[[-6.26 -5.95]
 [-0.94 -0.12]
 [ 2.56  2.43]]
->
[-5.95 -0.94]

[[-1.53  0.74 -5.01]
 [ 3.33  7.40  1.15]]
->
[-5.01  7.40]

[[-5.51  5.47  5.49]
 [-1.43  4.21  0.88]
 [-1.51  3.14  0.93]
 [-4.30  7.48  4.39]
 [-5.43  4.12  5.74]]
->
[ 5.49  4.21 -1.51]

[[-5.32  5.35]
 [ 1.15  0.01]]
->
[5.35 1.15]

[[ 0.01 -7.53]
 [ 1.04 -2.31]]
->
[-7.53  1.04]

[[5.49 3.95 3.42]
 [2.24 0.71 5.93]
 [0.82 1.16 4.59]
 [4.85 2.56 5.91]]
->
[3.42 0.71 0.82]

[[-6.97  2.44 -4.36 -4.07]
 [ 1.93 -1.77  3.51  1.83]]
->
[-4.07  3.51]
---
[[-0.82 -1.21  2.64 -1.71 -0.20]
 [-1.04 -0.17 -2.58  2.69  1.14]
 [-1.90 -2.25 -2.33 -2.36 -0.05]
 [-3.77  1.03 -0.80 -0.79 -2.02]
 [-0.14  5.46  1.47  0.90 -1.04]]
->
[-0.82 -0.17 -2.33 -0.79 -1.04]

[[-5.74 -0.66]
 [-6.02 -0.36]
 [ 0.19 -0.11]]
->
[-5.74 -0.36]

[[-0.44  2.26 -3.08]
 [ 4.92  2.91 -1.52]
 [ 5.44 -4.04  1.09]
 [-1.00 -5.27  4.02]
 [-2.11 -1.14  4.18]]
->
[-0.44  2.91  1.09]

[[-1.92  1.19  0.46  1.89 -0.31]
 [ 4.99  4.20 -7.10  7.19  2.52]]
->
[-1.92  4.20]

[[ 4.66  5.04  5.38  4.63]
 [ 1.18 -0.65  1.57  1.87]
 [-2.20 -2.96 -5.09 -3.62]
 [ 1.83  3.48  3.71  3.71]]
->
[ 4.66 -0.65 -5.09  3.71]

[[ 5.45 -5.21 -0.80  4.46]
 [ 2.49 -1.95 -0.86  1.86]]
->
[ 5.45 -1.95]

[[-0.25  5.03 -1.48  0.87]
 [-1.66  6.87 -2.27  2.47]
 [-1.23  4.95 -0.36 -3.13]
 [ 3.68 -0.33 -0.85 -2.22]]
->
[-0.25  6.87 -0.36 -2.22]
---
[[-4.01 -1.46 -0.93]
 [-5.12 -1.65 -1.62]
 [-1.16  3.90 -7.03]]
->
[[-4.01 -0.93]
 [-5.12 -1.62]
 [-1.16 -7.03]]

[[-2.79  7.08 -1.00 -1.94 -1.53]
 [-2.56  5.49 -2.16 -3.50 -3.69]]
->
[[-2.79 -1.00 -1.53]
 [-2.56 -2.16 -3.69]]

[[ 2.98 -5.91  1.74  2.54 -1.37  2.94]
 [ 4.48 -1.43 -4.72 -2.91  5.04 -2.18]
 [ 4.49  1.16 -5.63 -2.47  2.13 -3.10]
 [ 0.55 -1.86 -3.05 -0.73 -1.70 -1.18]
 [ 0.32 -1.72 -3.31 -0.72 -1.84 -1.15]
 [ 3.61 -6.11  1.82  1.86  0.01  3.01]
 [ 3.96 -1.62 -3.78 -3.01  5.32 -2.60]
 [ 4.82  1.71 -5.96 -2.63  2.97 -2.22]
 [ 2.56 -4.10 -0.95  3.50 -1.70  2.15]
 [ 4.94 -3.70  0.43  2.65 -3.45  1.79]
 [-0.85 -0.97 -2.30 -1.38 -2.49 -0.44]]
->
[[ 2.98  1.74 -1.37]
 [ 4.48 -4.72  5.04]
 [ 4.49 -5.63  2.13]
 [ 0.55 -3.05 -1.70]
 [ 0.32 -3.31 -1.84]
 [ 3.61  1.82  0.01]
 [ 3.96 -3.78  5.32]
 [ 4.82 -5.96  2.97]
 [ 2.56 -0.95 -1.70]
 [ 4.94  0.43 -3.45]
 [-0.85 -2.30 -2.49]]

[[-2.41  2.65  4.66 -4.98  5.28  4.52]
 [-3.63 -1.50  5.10  4.21  2.71 -6.50]
 [-1.93 -1.83  2.31  5.47  0.14 -6.95]
 [-4.37  0.68  6.96  0.15  5.69 -2.25]]
->
[[-2.41  4.66  5.28]
 [-3.63  5.10  2.71]
 [-1.93  2.31  0.14]
 [-4.37  6.96  5.69]]

[[ 1.33  1.42 -3.02  0.97  1.31 -4.35  1.34  1.03 -0.91 -1.53  1.24 -1.31
  -2.28  0.32 -6.66  1.44]
 [ 0.31  3.07 -1.58  0.24  0.36 -1.84  0.80  4.22 -1.07 -0.77  3.52 -0.86
  -1.99  0.31 -3.02  2.32]
 [-0.26 -3.33  0.23  0.33 -0.24  0.09  0.04 -5.40  0.52  0.40 -3.91  0.50
   0.17  0.60 -0.35 -1.41]
 [-1.05  1.16  1.22 -0.61 -0.64  2.80 -0.97  2.69 -0.04  0.98  1.35  0.60
   0.46 -0.67  4.01  0.29]
 [ 0.15  3.27 -0.26 -0.34  0.29 -0.03 -0.11  5.33 -0.55 -0.30  3.82 -0.44
  -0.32 -0.59  0.35  1.42]
 [-1.30 -1.53  2.91 -0.70 -1.05  4.20 -1.27 -1.96  1.03  1.62 -1.75  1.33
   2.50 -0.34  6.22 -1.56]]
->
[[ 1.33 -3.02  1.31  1.34 -0.91  1.24 -2.28 -6.66]
 [ 0.31 -1.58  0.36  0.80 -1.07  3.52 -1.99 -3.02]
 [-0.26  0.23 -0.24  0.04  0.52 -3.91  0.17 -0.35]
 [-1.05  1.22 -0.64 -0.97 -0.04  1.35  0.46  4.01]
 [ 0.15 -0.26  0.29 -0.11 -0.55  3.82 -0.32  0.35]
 [-1.30  2.91 -1.05 -1.27  1.03 -1.75  2.50  6.22]]

[[ 4.04 -3.16 -1.74]
 [-1.54  6.56  4.87]
 [ 7.52 -1.53  0.80]
 [ 0.81 -2.21 -1.79]
 [-4.02  2.00  0.72]
 [-1.51 -2.46 -2.43]
 [-6.79 -4.11 -5.34]
 [-2.16  2.03  1.26]
 [-6.16  1.47 -0.68]
 [-2.65  1.56  0.93]
 [-1.63  2.94  2.11]
 [-3.42 -2.57 -3.04]]
->
[[ 4.04 -1.74]
 [-1.54  4.87]
 [ 7.52  0.80]
 [ 0.81 -1.79]
 [-4.02  0.72]
 [-1.51 -2.43]
 [-6.79 -5.34]
 [-2.16  1.26]
 [-6.16 -0.68]
 [-2.65  0.93]
 [-1.63  2.11]
 [-3.42 -3.04]]

[[-5.88  5.49]
 [-2.30  2.59]]
->
[[-5.88]
 [-2.30]]
